Below are the code and all the weights of a small trained network. Each question names an input and a class and asks about switching units off, where a switched-off unit gives its printed mean instead of its output.

import numpy as np


def w(rows, s, z=0):
    codes = np.array(rows[::2]) - 128.0
    scale = np.full(codes.shape[1], s)
    scale[-1] = z or s
    return codes * scale


def f(y):
    return np.maximum(y, 0)


def log_softmax(a):
    a = a - a.max(-1, keepdims=True)
    return a - np.log(np.exp(a).sum(-1, keepdims=True))


def net(x, mask):
    res = np.array(x, float).reshape(1, 6) / 4 @ E
    y = f(res @ A[0][:, :-1].T + A[0][:, -1])
    res = res + np.where(mask, y, B[0][:, -1]) @ B[0][:, :-1]
    return log_softmax(res[-1] @ U[:, :-1].T + U[:, -1])


A, B = {}, {}
E = w([
[51,147,137,31],'x0',
[214,155,118,73],'x1',
[187,205,111,164],'x2',
[148,120,103,64],'x3',
[161,2,94,147],'x4',
[65,138,28,121],'x5',
],0.0071)
A[0] = w([
[170,152,111,201,214],'N1',
[61,92,40,84,162],'N2',
[112,186,32,95,177],'N3',
[200,124,96,84,170],'N4',
[187,68,127,196,132],'N5',
[175,158,99,99,136],'N6',
[76,162,185,140,177],'N7',
[130,88,170,135,94],'N8',
[155,143,50,182,114],'N9',
[84,179,131,111,125],'N10',
[78,127,29,150,141],'N11',
[177,176,118,94,243],'N12',
[114,123,108,217,141],'N13',
[41,98,148,69,96],'N14',
[116,64,154,148,180],'N15',
[188,116,94,126,141],'N16',
[225,95,136,137,253],'N17',
[88,2,108,89,196],'N18',
],0.012,0.004)
B[0] = w([
[21,69,154,66,219],'N1',
[234,172,3,138,213],'N2',
[82,111,1,147,193],'N3',
[170,130,167,26,194],'N4',
[18,126,130,181,223],'N5',
[155,141,144,73,170],'N6',
[133,185,184,180,189],'N7',
[127,84,156,132,163],'N8',
[92,71,63,145,182],'N9',
[44,213,94,180,172],'N10',
[124,146,90,121,195],'N11',
[99,191,143,31,209],'N12',
[119,88,163,165,197],'N13',
[164,95,41,178,200],'N14',
[161,68,148,84,202],'N15',
[109,165,90,55,178],'N16',
[84,91,113,23,247],'N17',
[213,103,122,164,254],'N18',
],0.0073,0.0086)
U = w([
[43,130,70,130,97],'0',
[106,142,130,160,71],'1',
[231,117,99,159,105],'2',
[168,141,154,174,5],'3',
[79,234,150,162,183],'4',
[154,123,127,79,142],'5',
[106,8,166,156,183],'6',
],0.014,0.011)

Each question gives the input, the list of numbers given to net, and the class t.
The units are the neurons (one row each of A and B). Each row of codes is followed by its name. A weight is (code - 128) times the scale printed after its matrix; where a second scale follows, it is the last column's (A, B and U).
mask holds one flag per neuron, in row order. A switched-off neuron (its flag False) gives its mean, the last column of its row in B, instead of its output. The means were averaged over made-up inputs and are rounded, as every weight is.
A unit's drop is (log p(t) with every unit on - log p(t) with that unit switched off) / (log p(t) with every unit on - log p(t) with every unit switched off).
The circuit of an input: a set's keep is (log p(t) with only the set's units on - log p(t) with every unit switched off) / (log p(t) with every unit on - log p(t) with every unit switched off). Starting from the 12 units with the biggest drops (on a tie, the unit counted first), units are removed one at a time, each time the one whose removal leaves the highest keep (on an exact tie, the one counted first), for as long as the keep stays at least 0.8.
circuit, biggest first: the units of the circuit, biggest drop first
unit that matters most: the unit with the biggest drop
top k neurons: the k neurons with the biggest drops, biggest first
drop of u: that unit's drop, to one decimal
input [6,-4,1,-3,-5,3], class 4: unit that matters most -> N7
input [-3,-7,-7,-7,-6,6], class 4: top 2 neurons -> (N7 N17)
input [-5,6,3,3,2,3], class 0: circuit, biggest first -> (N9 N18)
input [-3,-1,7,3,3,-4], class 6: top 2 neurons -> (N2 N1)
input [-3,8,5,-4,-5,8], class 0: top 2 neurons -> (N3 N9)
input [-7,-1,7,0,-8,4], class 0: top 3 neurons -> (N1 N9 N3)
input [3,-6,-6,4,-3,7], class 2: top 2 neurons -> (N2 N18)
input [-5,1,7,-5,0,-1], class 6: drop of N5 -> -0.1
input [-7,1,2,7,-2,-6], class 5: drop of N17 -> 0.1
input [6,-1,-3,8,8,7], class 2: drop of N9 -> 0.0
input [-5,3,5,4,5,-1], class 0: drop of N9 -> 0.2
